Each row has a name. Each piece below is followed by the name of the row it came from, unless a question asks for something else. Each question is about the rows just above it. Places in a row count from 1.

Columns, left to right: H B Y G
[-30  -2   1  -2] : C
[-30  -2  -2   0] : Z
[-12  10 110 -27] : R
Which column holds [-2 10] top down? -> B
Does one of the named rows hold [-2  1 -2] side by side, in this order? -> yes
[  0  -2  -2 -30] is which row reordered? -> Z
[  0 -27] is in which column, read top down? -> G
Move every entry of [-30  -2   1] by +1 step of 1. -> [-29  -1   2]
[-2  0] is in which column, read top down? -> G

Columns, left to right: U E J V K L X A
[ -4   2 -14   1 -17   4  11   2] = N
[  2  -4 -14   1 -23   4  80   6] = S
[  5  13   9 -23 -23   4  80   6] = T
[  1 -17   4  11] begins in row and place -> N, 4
Which column holds this, read top down? [1 1] -> V
Where does [-4  2] start? Give its row and place. -> N, 1
Which column holds [-14   9] top down? -> J
Among the named rows, does one hold [-23   9] next to each other, in this order? -> no

Columns, left to right: nom vezig beda belil Tize mugo
[  1  10 -48  -6 -98  -7] = F
[ -10    6  -58  -15 -104  -10] = P
[35  1 64 31 79 10] = D
[  1 -48  -7  -7  10 -98] = W
Shift each entry of [-7] by +1 times 1: -> [-6]
Which row holds these entries in another order? [ -7 -98  -6 -48  10   1] -> F
Among the named rows, does one hold [65 31] next to each other, in this order? -> no
Among the named rows, does one hold [35  1 64 31] next to each other, in this order? -> yes

Columns, left to right: tonav Gor pim Sof tavi ner vesap Vudur vezed
[ 85  20  74  -4  36 -47 -37 -68  -8]  zol
[ 25 -31   3  26  29   5  33  30  29]  bepi
[ 24 -66  14  27  40  58   8 -10 -14]  karu
[-11  41  23 -17 -20 -90   2   1  14]  mikam
[ 15 -11 -33  42  -7 -58   3  46  -3]  kasa
[-58  16  -3 -20  61  32 -19 -33 -26]  lirel
[-23  -5 -35   7  33  63   2 -24 -10]  Kovik
[ 38  -9  48   4   6  12 -29 -30  21]  daniz
[ -3 -10 -24 -29  79 -47 -31 -22 -48]  gal
[ 58  39 -65  63  35  19   6  86  78]  lum
[-14  -5 -25  68 -47 -50  12  58  40]  zege
Which column holds [ 74   3  14  23 -33  -3] top down? -> pim
Where does [58 40] start? Give its row and place. -> zege, 8

Columns, left to right: Duti sug viki tup nepir
[  3  86 -17 -46  31] -> geseb
[-34  -6  -3  19  20] -> Pav
[  3  31 -18 -46  86] -> bival
[-29   3 -21  16  52] -> tude
[-28 -45 -17  26  24] -> fem
[-14 -43  27  49 -47] -> Fuf
[-34 -85  -7  35  56] -> getu
[  3  86 -17] with +1 step of 1 on every entry: -> [  4  87 -16]
Put [-46  31   3  86 -17] back in order: which row is it? -> geseb
[-46  19 -46  16  26] is in which column, read top down? -> tup

Columns, left to right: gudi nomu Visig pob zavil
[ 12  46  11  14 -26] = Fevo
[  3  -6 -20  87  14] = ziped
[  1  46  11  14 -26] = defam
[-25  49   7  12  23] = bug
[87 14 12] is in which column, read top down? -> pob
Which column holds [ 14 -26] top down? -> zavil

Columns, left to right: muki Tuni Nekub fima kar
[ 26  33   1 -29 -31] = Pomuf
[-56  49   1 -75 -25] = matop
[ 49 -56  -1 -21 -31] = zuzul
[ 26  33  -1 -29 -31] = gab
[ 26  -1 -32  33 -29] = nufa
Which row holds these entries in another order? [-31 -29   1  33  26] -> Pomuf
Among the named rows, does one hold [ 33   1 -29] next to each other, in this order? -> yes
Where does [-56  49] start? Give its row and place. -> matop, 1
[-21] with +1 step of 1 on every entry: -> [-20]
Is [-21 -32] printed in one of the named rows, side by side and in this order? -> no
Does one of the named rows hold [-56  49   1] side by side, in this order? -> yes
Which row holds these entries in another order? [-31 -29  -1  26  33] -> gab

Columns, left to right: Gidu rofep Zus Kude bik Zoguv
[ 54  28  10  37 -13  -3] = vinaf
[ 18 -27  30  20  44 -14] = desa
[ 78 -35   8  36   2  32] = nev
[ 54  20  10  37 -13  -3] = lezum
[54 20 10 37  6 14] = lal
[-24   0  30   0 -10 -40] = tefig
Which column holds this, read top down? [-14  32  -3] -> Zoguv
[6] with -1 step of 1 on every entry: -> [5]
find: [ 54  20  10  37 -13  -3] -> lezum

Columns, left to right: rar Suvep kifu vira
[ -8  46 106 -57] -> Momot
[-15  35  15 -31] -> kide
[ 38  12 -84  43] -> Fonev
[ -29 -104  106  102] -> givo
[ 45 -57 106  -8] -> zaz
[ -8  46 106 -70] -> Nov
Shift each entry of [ 38  12 -84] by -1 times 1: -> [ 37  11 -85]
Among the named rows, does one hold [-104  -29] next to each other, in this order? -> no
[46] with -1 step of 1 on every entry: -> [45]
Which row holds these entries in another order? [ 46 106 -57  -8] -> Momot
Which column holds this, read top down? [  35   12 -104  -57] -> Suvep
Row and place where [106 -57] starts: -> Momot, 3

Columns, left to right: puv duv dut latum
[ -7  -9 -14 -34] = kig
[ 21  28  -6 -38] = Zalap
[ 8  6 32 -1] = Barit
[-26  27 -18 -32] = rezen
[-69 -16  16 109] = tamen
[ -4 -69  38 -16] = Sas
[ 20 -45 -18 -23] = dotel
[-69 -16  38  -5] = Zakof
Put [-16 -69  38  -5] back in order: which row is it? -> Zakof
[109 -16] is in which column, read top down? -> latum
Which column holds [-7 21] top down? -> puv
[-32 109 -16 -23] is in which column, read top down? -> latum
Where does [-45 -18] start? Give its row and place. -> dotel, 2
[-16  16] begins in row and place -> tamen, 2

Columns, left to right: bozib Gul voko fev
[ 12  59   3 -36] : pugu
[65 21 42 84] : lelup
[-23 -41 -41 -50] : Vegir
Where does [ 59   3 -36] start? Give its row and place. -> pugu, 2
Row and place where [12 59  3] starts: -> pugu, 1
[-41 -50] begins in row and place -> Vegir, 3
Does one of the named rows hold [  3 -36] side by side, in this order? -> yes

Columns, left to right: vumi Zin moded nen novaz pigev tun
[-25  55  60 -31  54  46 -38] -> rela
[-25  55  60 -31  68  46 -38] -> Bak
[-21  52  61 -39  57  37 -37] -> vibig
[46] with +1 step of 1 on every entry: -> [47]
Does one of the named rows hold [ 54  46 -37] side by side, in this order? -> no
[-38 -38] is in which column, read top down? -> tun

Columns, left to right: bovi tesu tetu gafid zuze sako
[ 59 -17  80 -52 -12   6] = muk
[-73 -48 -97 -39 -60  32] = dek
[ -12   44  -29    1    2 -104] = bedef
Which column holds this, read top down? [ 80 -97] -> tetu
[-39   1] is in which column, read top down? -> gafid
Is [   1    2 -104] printed in one of the named rows, side by side and in this order? -> yes
[-29] with -1 step of 1 on every entry: -> [-30]
[80] with +1 step of 1 on every entry: -> [81]
Row and place where [-73 -48 -97 -39 -60] starts: -> dek, 1
[-52 -39] is in which column, read top down? -> gafid

Columns, left to right: faba pok mef nalu
[-58 -92 -78  36] : Pivu
[-58 -55  12 -29] : Tez
[-47  43 -66  -3] : Kul
[ 90 -27  89 -76] : Lov
[ 25 -47  46   4] : Nugeg
[ -37   91 -108   23] : vati
[-10 -72 -83  -2] : rusim
[107  60 -45   8] : vuv
[ -55 -104  -98   42] : vemu
Which column holds [-78  12] top down? -> mef
Move every entry of [ 25 -47  46] by -1 step of 1. -> [ 24 -48  45]
Which column holds [ -3 -76   4  23  -2   8] top down? -> nalu
Row and place where [-47  46] starts: -> Nugeg, 2

Columns, left to right: pibu Sedo bibe dafat reb
[  8  97  32 -79 -47] -> tul
[ 21 -26 -15 -12 -67] -> boti
[-96 -26 -15 -12   5] -> guluv
Which column holds [-15 -15] top down? -> bibe
Move every entry of [-26 -15 -12] by -1 step of 1. -> [-27 -16 -13]
Does one of the named rows hold [ 97  32 -79] side by side, in this order? -> yes
Among the named rows, does one hold [-16 -12] next to each other, in this order? -> no
Which column holds this, read top down? [-47 -67] -> reb
find: [-96 -26 -15 -12   5] -> guluv
Does one of the named rows hold [-27 -15] side by side, in this order? -> no

Columns, left to right: vobur Ded vifi tona muzav Tinu Zudil tenir masob vidu
[ 10  45 -27   6   5  10 -11 -13  -3  12] = mer
[-24 -83  53 -15  11  14  -4 -17 -19   8] = momul
[-14 -51  30  -8  -5 -11  16  19   6 -15] = mav
[ 16  48 -32  12   8  11 -18 -17  -3  14] = ramu
[  8  28 -15   7   5   3  -6 -11  -5   9] = dakon
[ 20  58 -36  12   3  13 -15 -19  -6  13] = lof
[-19 -71  51 -12  -9 -16  22  26   6 -22] = piga
[-12 -36  24  -8  -4  -5  13  13   6  -7] = Gan
[ 18  64 -46   9   9  11 -24 -23  -5  20] = Fama
[ 14  51 -36   8   8  11 -17 -19  -4  14] = Femo
Move every entry of [ 51 -36   8   8] by -1 step of 1. -> [ 50 -37   7   7]
[  8  11 -17 -19  -4  14] begins in row and place -> Femo, 5
[ 14 -11  11   3] is in which column, read top down? -> Tinu

